Here is a tiny trained network, its code and every weight. The questions are about switching its units off for an input and a class, where a switched-off unit gives its printed mean instead of its output.

import numpy as np


def w(rows, s, z=0):
    codes = np.array(rows[::2]) - 128.0
    scale = np.full(codes.shape[1], s)
    scale[-1] = z or s
    return codes * scale


def norm(h):
    return h / np.sqrt((h * h).mean(-1, keepdims=True) + 1e-5)


def f(y):
    return np.maximum(y, 0)


def log_softmax(a):
    a = a - a.max(-1, keepdims=True)
    return a - np.log(np.exp(a).sum(-1, keepdims=True))


def net(x, mask):
    res = np.array(x, float).reshape(1, 8) / 4 @ E
    u = 0
    for l in range(3):
        y = f(norm(res) @ A[l][:, :-1].T + A[l][:, -1])
        res = res + np.where(mask[u : u + 7], y, B[l][:, -1]) @ B[l][:, :-1]
        u += 7
    return log_softmax(norm(res)[-1] @ U[:, :-1].T + U[:, -1])


A, B = {}, {}
E = w([
[132,67,176,191,192,42,142],'x0',
[2,97,53,96,190,214,115],'x1',
[17,150,158,116,79,106,74],'x2',
[156,111,158,75,155,146,136],'x3',
[169,142,41,121,247,185,36],'x4',
[131,76,107,161,53,135,124],'x5',
[149,33,84,156,146,197,59],'x6',
[126,105,96,66,189,81,149],'x7',
],0.0064)
A[0] = w([
[133,124,39,218,178,136,32,141],'0.n0',
[128,58,203,97,86,185,95,60],'0.n1',
[41,145,143,114,192,81,48,128],'0.n2',
[255,95,109,143,178,101,84,74],'0.n3',
[155,125,103,58,243,107,203,64],'0.n4',
[115,148,175,192,201,135,231,3],'0.n5',
[148,161,118,113,148,188,128,48],'0.n6',
],0.012,0.0021)
B[0] = w([
[129,33,12,148,131,101,66,255],'0.n0',
[141,78,45,187,149,124,124,182],'0.n1',
[92,162,252,136,163,182,41,209],'0.n2',
[169,239,181,132,128,202,104,234],'0.n3',
[172,60,29,60,195,57,167,218],'0.n4',
[148,110,122,107,57,75,180,186],'0.n5',
[134,140,176,207,128,106,133,174],'0.n6',
],0.011,0.0077)
A[1] = w([
[111,111,104,108,7,112,127,84],'1.n0',
[254,135,156,188,122,144,121,153],'1.n1',
[65,89,155,145,74,128,128,236],'1.n2',
[122,245,91,52,85,137,162,71],'1.n3',
[107,111,189,170,117,36,149,131],'1.n4',
[68,66,148,176,127,130,111,9],'1.n5',
[124,127,132,188,149,101,244,114],'1.n6',
],0.012,0.0015)
B[1] = w([
[157,81,136,155,130,11,117,201],'1.n0',
[82,210,135,133,136,181,128,254],'1.n1',
[117,179,106,192,87,118,171,203],'1.n2',
[164,82,124,151,216,197,107,188],'1.n3',
[99,176,126,149,73,64,88,210],'1.n4',
[71,155,157,154,187,197,221,194],'1.n5',
[204,150,81,109,55,75,121,192],'1.n6',
],0.012,0.0075)
A[2] = w([
[135,108,175,108,78,65,145,196],'2.n0',
[100,214,123,108,89,211,116,161],'2.n1',
[220,137,97,149,133,114,138,38],'2.n2',
[100,141,112,95,179,130,226,2],'2.n3',
[246,171,184,147,131,194,113,70],'2.n4',
[152,210,115,100,168,117,67,195],'2.n5',
[158,61,70,233,90,184,158,185],'2.n6',
],0.014,0.00095)
B[2] = w([
[112,138,77,234,146,99,168,190],'2.n0',
[141,187,203,170,170,178,152,215],'2.n1',
[133,224,149,104,99,208,59,207],'2.n2',
[161,105,64,76,76,175,106,157],'2.n3',
[79,230,209,132,152,120,165,223],'2.n4',
[38,11,132,229,67,175,168,221],'2.n5',
[108,98,96,152,238,124,78,254],'2.n6',
],0.012,0.0095)
U = w([
[101,72,70,128,168,150,83,203],'0',
[141,184,107,157,45,20,160,49],'1',
[195,151,81,2,108,130,171,79],'2',
[98,87,183,33,82,135,139,2],'3',
[102,223,166,160,117,178,134,228],'4',
],0.013,0.0036)

Each question gives the input, the list of numbers given to net, and the class t.
The units are the neurons (one row each of A and B). Each row of codes is followed by its name. A weight is (code - 128) times the scale printed after its matrix; where a second scale follows, it is the last column's (A, B and U).
mask holds one flag per neuron, layer by layer. A switched-off neuron (its flag False) gives its mean, the last column of its row in B, instead of its output. The means were averaged over made-up inputs and are rounded, as every weight is.
A unit's drop is (log p(t) with every unit on - log p(t) with that unit switched off) / (log p(t) with every unit on - log p(t) with every unit switched off).
The circuit of an input: a set's keep is (log p(t) with only the set's units on - log p(t) with every unit switched off) / (log p(t) with every unit on - log p(t) with every unit switched off). Starting from the 12 units with the biggest drops (on a tie, the unit counted first), units are removed one at a time, each time the one whose removal leaves the highest keep (on an exact tie, the one counted first), for as long as the keep stays at least 0.8.
units of the circuit, in order: the units of the circuit, biggest drop first
top k neurons: the k neurons with the biggest drops, biggest first
top k neurons in layer l: the k neurons of layer l with the biggest drops, biggest first
input [6,-6,5,3,-1,5,1,-7], class 1: top 3 neurons => (0.n2; 0.n3; 1.n4)
input [4,1,-5,7,1,0,-1,-2], class 2: units of the circuit, in order => (0.n4; 0.n5)
input [-3,2,-5,-6,0,-8,2,5], class 2: units of the circuit, in order => (0.n4; 2.n6)
input [-6,-1,5,-2,6,-5,4,1], class 0: units of the circuit, in order => (0.n0)
input [-4,-7,1,-4,-2,7,0,-2], class 1: top 2 neurons => (0.n3; 1.n0)
input [-1,-8,-6,3,-6,-7,-7,-1], class 1: top 3 neurons in layer 0 => (0.n5; 0.n3; 0.n2)
input [-5,1,-7,7,1,-8,0,-2], class 2: top 4 neurons in layer 2 => (2.n3; 2.n1; 2.n0; 2.n6)
input [-5,-4,2,-5,-4,5,0,5], class 1: top 2 neurons => (0.n3; 1.n0)
input [7,8,-6,7,5,-8,-3,-6], class 2: top 3 neurons => (0.n4; 0.n5; 2.n6)
input [1,2,7,1,1,4,2,-5], class 0: top 2 neurons in layer 0 => (0.n1; 0.n0)
input [-8,-2,3,-5,1,7,-3,-6], class 0: top 2 neurons in layer 1 => (1.n0; 1.n3)
input [-4,-1,4,-8,-6,0,7,1], class 0: top 3 neurons => (0.n1; 2.n6; 0.n5)
input [-2,4,2,7,-1,-4,-3,-1], class 3: top 2 neurons in layer 2 => (2.n6; 2.n0)
input [7,-3,-8,-1,5,0,4,3], class 4: units of the circuit, in order => (0.n3)
input [-3,5,1,6,2,-4,-6,1], class 0: top 3 neurons => (0.n4; 0.n2; 2.n5)
input [-8,-2,7,-3,-8,-2,-6,2], class 1: top 2 neurons => (1.n0; 0.n3)
input [2,3,-1,-1,8,-8,-1,-8], class 0: top 2 neurons in layer 0 => (0.n0; 0.n4)
input [-5,-1,-3,-8,1,-6,-1,2], class 0: top 3 neurons in layer 0 => (0.n4; 0.n3; 0.n5)
input [-8,0,-6,-8,8,-5,-4,7], class 0: top 2 neurons => (0.n4; 2.n5)
input [6,6,5,-6,6,-6,-6,1], class 0: top 2 neurons in layer 0 => (0.n4; 0.n0)
input [6,-4,-6,1,-2,0,-8,-1], class 1: top neuron in layer 0 => (0.n5)
